Below is a small trained network, with its code and all its weights. Each question gives an input and a class and asks what happens when units are switched off, that is, made to give their printed mean instead of their output.

import numpy as np


def w(rows, s, z=0):
    codes = np.array(rows[::2]) - 128.0
    scale = np.full(codes.shape[1], s)
    scale[-1] = z or s
    return codes * scale


def norm(h):
    return h / np.sqrt((h * h).mean(-1, keepdims=True) + 1e-5)


def f(y):
    return np.maximum(y, 0)


def log_softmax(a):
    a = a - a.max(-1, keepdims=True)
    return a - np.log(np.exp(a).sum(-1, keepdims=True))


def net(x, mask):
    res = np.array(x, float).reshape(1, 6) / 4 @ E
    u = 0
    for l in range(4):
        y = f(norm(res) @ A[l][:, :-1].T + A[l][:, -1])
        res = res + np.where(mask[u : u + 5], y, B[l][:, -1]) @ B[l][:, :-1]
        u += 5
    return log_softmax(norm(res)[-1] @ U[:, :-1].T + U[:, -1])


A, B = {}, {}
E = w([
[127,129,132],'x0',
[114,253,219],'x1',
[128,125,122],'x2',
[158,130,123],'x3',
[153,124,125],'x4',
[162,218,42],'x5',
],0.0041)
A[0] = w([
[69,220,3,40],'0.n1',
[67,64,218,103],'0.n2',
[68,202,37,1],'0.n3',
[145,96,156,184],'0.n4',
[164,70,184,167],'0.n5',
],0.0072,0.0036)
B[0] = w([
[254,97,169,238],'0.n1',
[232,65,139,253],'0.n2',
[248,86,147,182],'0.n3',
[165,94,57,207],'0.n4',
[177,181,137,232],'0.n5',
],0.006,0.0033)
A[1] = w([
[161,60,54,251],'1.n1',
[89,231,197,60],'1.n2',
[94,220,207,15],'1.n3',
[75,93,3,79],'1.n4',
[142,232,1,189],'1.n5',
],0.0071,0.0026)
B[1] = w([
[102,194,178,254],'1.n1',
[43,74,78,159],'1.n2',
[32,101,82,155],'1.n3',
[1,161,89,157],'1.n4',
[226,43,190,181],'1.n5',
],0.0081,0.0062)
A[2] = w([
[92,59,47,59],'2.n1',
[188,187,105,152],'2.n2',
[171,130,146,175],'2.n3',
[156,69,90,127],'2.n4',
[114,111,1,3],'2.n5',
],0.0082,0.0042)
B[2] = w([
[131,121,49,163],'2.n1',
[68,126,220,217],'2.n2',
[121,177,143,254],'2.n3',
[73,203,113,173],'2.n4',
[118,2,59,141],'2.n5',
],0.0079,0.0043)
A[3] = w([
[79,96,32,150],'3.n1',
[65,229,254,115],'3.n2',
[145,149,142,3],'3.n3',
[55,189,168,92],'3.n4',
[97,209,166,92],'3.n5',
],0.0065,0.0071)
B[3] = w([
[9,195,120,178],'3.n1',
[80,230,34,255],'3.n2',
[163,117,85,128],'3.n3',
[50,144,2,152],'3.n4',
[35,167,81,153],'3.n5',
],0.006)
U = w([
[11,104,28,153],'0',
[117,153,138,202],'1',
[254,29,247,168],'2',
[97,158,112,146],'3',
[91,179,127,1],'4',
[112,170,115,40],'5',
],0.0072,0.0031)

Each question gives the input, the list of numbers given to net, and the class t.
The units are the neurons (one row each of A and B). Each row of codes is followed by its name. A weight is (code - 128) times the scale printed after its matrix; where a second scale follows, it is the last column's (A, B and U).
mask holds one flag per neuron, layer by layer. A switched-off neuron (its flag False) gives its mean, the last column of its row in B, instead of its output. The means were averaged over made-up inputs and are rounded, as every weight is.
A unit's drop is (log p(t) with every unit on - log p(t) with that unit switched off) / (log p(t) with every unit on - log p(t) with every unit switched off).
The circuit of an input: a set's keep is (log p(t) with only the set's units on - log p(t) with every unit switched off) / (log p(t) with every unit on - log p(t) with every unit switched off). Starting from the 12 units with the biggest drops (on a tie, the unit counted first), units are removed one at a time, each time the one whose removal leaves the highest keep (on an exact tie, the one counted first), for as long as the keep stays at least 0.8.
units of the circuit, in order: the units of the circuit, biggest drop first
most important unit: the unit with the biggest drop
top k neurons: the k neurons with the biggest drops, biggest first
k most important neurons of layer l: the k neurons of layer l with the biggest drops, biggest first
drop of u: that unit's drop, to one decimal
input [-3,3,5,7,-1,8], class 2: units of the circuit, in order -> 1.n5, 3.n2
input [-4,0,2,3,-1,-6], class 2: most important unit -> 0.n2
input [0,4,-5,4,3,5], class 2: units of the circuit, in order -> 1.n5, 3.n1
input [-1,2,-3,3,-1,-4], class 2: top 2 neurons -> 0.n2, 1.n4
input [-4,5,1,-2,-4,-6], class 2: units of the circuit, in order -> 0.n2, 3.n1
input [4,-5,-7,-5,1,7], class 2: top 3 neurons -> 0.n1, 1.n5, 0.n3
input [-3,4,2,-5,6,-8], class 2: top 2 neurons -> 0.n2, 1.n1
input [3,6,-3,2,-2,-5], class 0: 3 most important neurons of layer 1 -> 1.n5, 1.n3, 1.n2
input [6,-6,-1,7,7,8], class 2: top 2 neurons -> 1.n5, 0.n1
input [-4,-4,3,-5,-7,8], class 2: top 2 neurons -> 0.n1, 1.n5
input [6,0,-4,5,-6,-6], class 2: 2 most important neurons of layer 1 -> 1.n4, 1.n3
input [-6,-5,2,-5,-4,6], class 2: drop of 3.n4 -> 0.1
input [5,6,2,-2,2,-3], class 0: drop of 0.n1 -> 0.2
input [7,7,-7,0,-6,1], class 0: top neuron -> 1.n2
input [1,7,3,3,4,-4], class 0: drop of 0.n1 -> 0.3
input [-5,8,3,-7,-4,2], class 0: drop of 1.n1 -> 0.1
